Here is a tiny trained network, its code and every weight. The questions are about switching its units off for an input and a class, where a switched-off unit gives its printed mean instead of its output.

import numpy as np


def w(rows, s, z=0):
    codes = np.array(rows[::2]) - 128.0
    scale = np.full(codes.shape[1], s)
    scale[-1] = z or s
    return codes * scale


def f(y):
    return y / 2 * (1 + np.tanh(0.7978845608 * (y + 0.044715 * y**3)))


def log_softmax(a):
    a = a - a.max(-1, keepdims=True)
    return a - np.log(np.exp(a).sum(-1, keepdims=True))


def net(x, mask):
    res = np.array(x, float).reshape(1, 4) / 4 @ E
    y = f(res @ A[0][:, :-1].T + A[0][:, -1])
    res = res + np.where(mask, y, B[0][:, -1]) @ B[0][:, :-1]
    return log_softmax(res[-1] @ U[:, :-1].T + U[:, -1])


A, B = {}, {}
E = w([
[214,137,160,70,10,109,101,234,144,83],'x0',
[232,123,118,86,205,223,45,136,151,151],'x1',
[71,175,107,32,187,37,126,104,131,163],'x2',
[199,164,99,67,82,125,187,114,118,109],'x3',
],0.011)
A[0] = w([
[129,132,135,150,76,129,191,105,120,112,60],'neuron 1',
[130,113,148,252,81,185,84,168,131,122,25],'neuron 2',
[131,125,117,128,157,113,110,143,126,115,103],'neuron 3',
[112,95,99,166,140,149,124,114,136,122,4],'neuron 4',
[159,127,123,104,135,136,69,160,130,123,155],'neuron 5',
[157,127,132,117,167,142,52,161,133,133,102],'neuron 6',
[23,133,140,125,13,28,159,164,127,120,161],'neuron 7',
[81,136,145,190,172,151,80,133,140,143,115],'neuron 8',
[162,126,141,99,19,92,76,205,129,114,164],'neuron 9',
[133,132,141,100,96,116,73,182,131,129,124],'neuron 10',
[159,129,115,47,99,96,140,136,133,118,135],'neuron 11',
[190,116,148,201,59,177,109,169,124,103,109],'neuron 12',
[123,119,155,99,162,142,72,138,126,128,200],'neuron 13',
[77,129,138,92,187,93,108,129,124,125,135],'neuron 14',
[156,155,129,65,133,119,146,112,140,151,25],'neuron 15',
[68,142,122,55,198,68,166,88,123,127,230],'neuron 16',
],0.017,0.0035)
B[0] = w([
[146,124,125,110,139,141,100,137,142,146,166],'neuron 1',
[145,139,162,136,158,131,181,104,99,51,213],'neuron 2',
[99,108,114,131,95,141,131,99,138,135,138],'neuron 3',
[98,173,195,119,88,70,136,169,130,107,154],'neuron 4',
[135,89,98,122,111,146,130,113,136,157,186],'neuron 5',
[111,29,94,119,108,100,104,155,135,129,192],'neuron 6',
[113,5,136,147,150,105,159,131,93,13,244],'neuron 7',
[138,70,110,118,130,124,135,131,117,88,192],'neuron 8',
[138,179,99,113,109,148,102,124,153,216,255],'neuron 9',
[144,164,126,111,133,141,106,128,148,166,186],'neuron 10',
[122,153,161,161,165,142,157,103,111,102,196],'neuron 11',
[102,147,103,116,114,118,89,136,153,207,232],'neuron 12',
[133,91,77,136,134,144,117,122,127,151,178],'neuron 13',
[156,133,118,121,116,150,130,116,148,200,196],'neuron 14',
[92,104,152,140,107,90,122,157,122,90,171],'neuron 15',
[142,32,66,115,114,147,81,147,144,158,251],'neuron 16',
],0.018,0.024)
U = w([
[122,223,180,138,112,118,167,116,150,178,46],'0',
[97,88,138,143,141,87,164,144,80,39,252],'1',
[134,116,51,54,71,130,37,174,215,255,121],'2',
],0.0077,0.0035)

Each question gives the input, the list of numbers given to net, and the class t.
The units are the neurons (one row each of A and B). Each row of codes is followed by its name. A weight is (code - 128) times the scale printed after its matrix; where a second scale follows, it is the last column's (A, B and U).
mask holds one flag per neuron, in row order. A switched-off neuron (its flag False) gives its mean, the last column of its row in B, instead of its output. The means were averaged over made-up inputs and are rounded, as every weight is.
A unit's drop is (log p(t) with every unit on - log p(t) with that unit switched off) / (log p(t) with every unit on - log p(t) with every unit switched off).
The circuit of an input: a set's keep is (log p(t) with only the set's units on - log p(t) with every unit switched off) / (log p(t) with every unit on - log p(t) with every unit switched off). Starting from the 12 units with the biggest drops (on a tie, the unit counted first), units are removed one at a time, each time the one whose removal leaves the highest keep (on an exact tie, the one counted first), for as long as the keep stays at least 0.8.
units of the circuit, in order: the units of the circuit, biggest drop first
most important unit: the unit with the biggest drop
top k neurons: the k neurons with the biggest drops, biggest first
drop of u: that unit's drop, to one decimal
input [0,0,-8,-1], class 0: most important unit	neuron 2
input [5,1,3,6], class 0: units of the circuit, in order	neuron 11; neuron 16
input [-1,-2,-6,-1], class 1: top 2 neurons	neuron 9; neuron 2
input [-3,-5,3,-1], class 1: top 2 neurons	neuron 7; neuron 9
input [1,-4,-4,6], class 1: top 3 neurons	neuron 7; neuron 16; neuron 14
input [4,-1,4,1], class 1: top 3 neurons	neuron 7; neuron 12; neuron 11
input [-4,0,-4,5], class 0: top 2 neurons	neuron 16; neuron 7
input [1,-3,3,-6], class 1: drop of neuron 7	0.1
input [-8,2,-4,4], class 1: drop of neuron 9	0.4
input [0,-6,3,4], class 1: drop of neuron 7	0.1
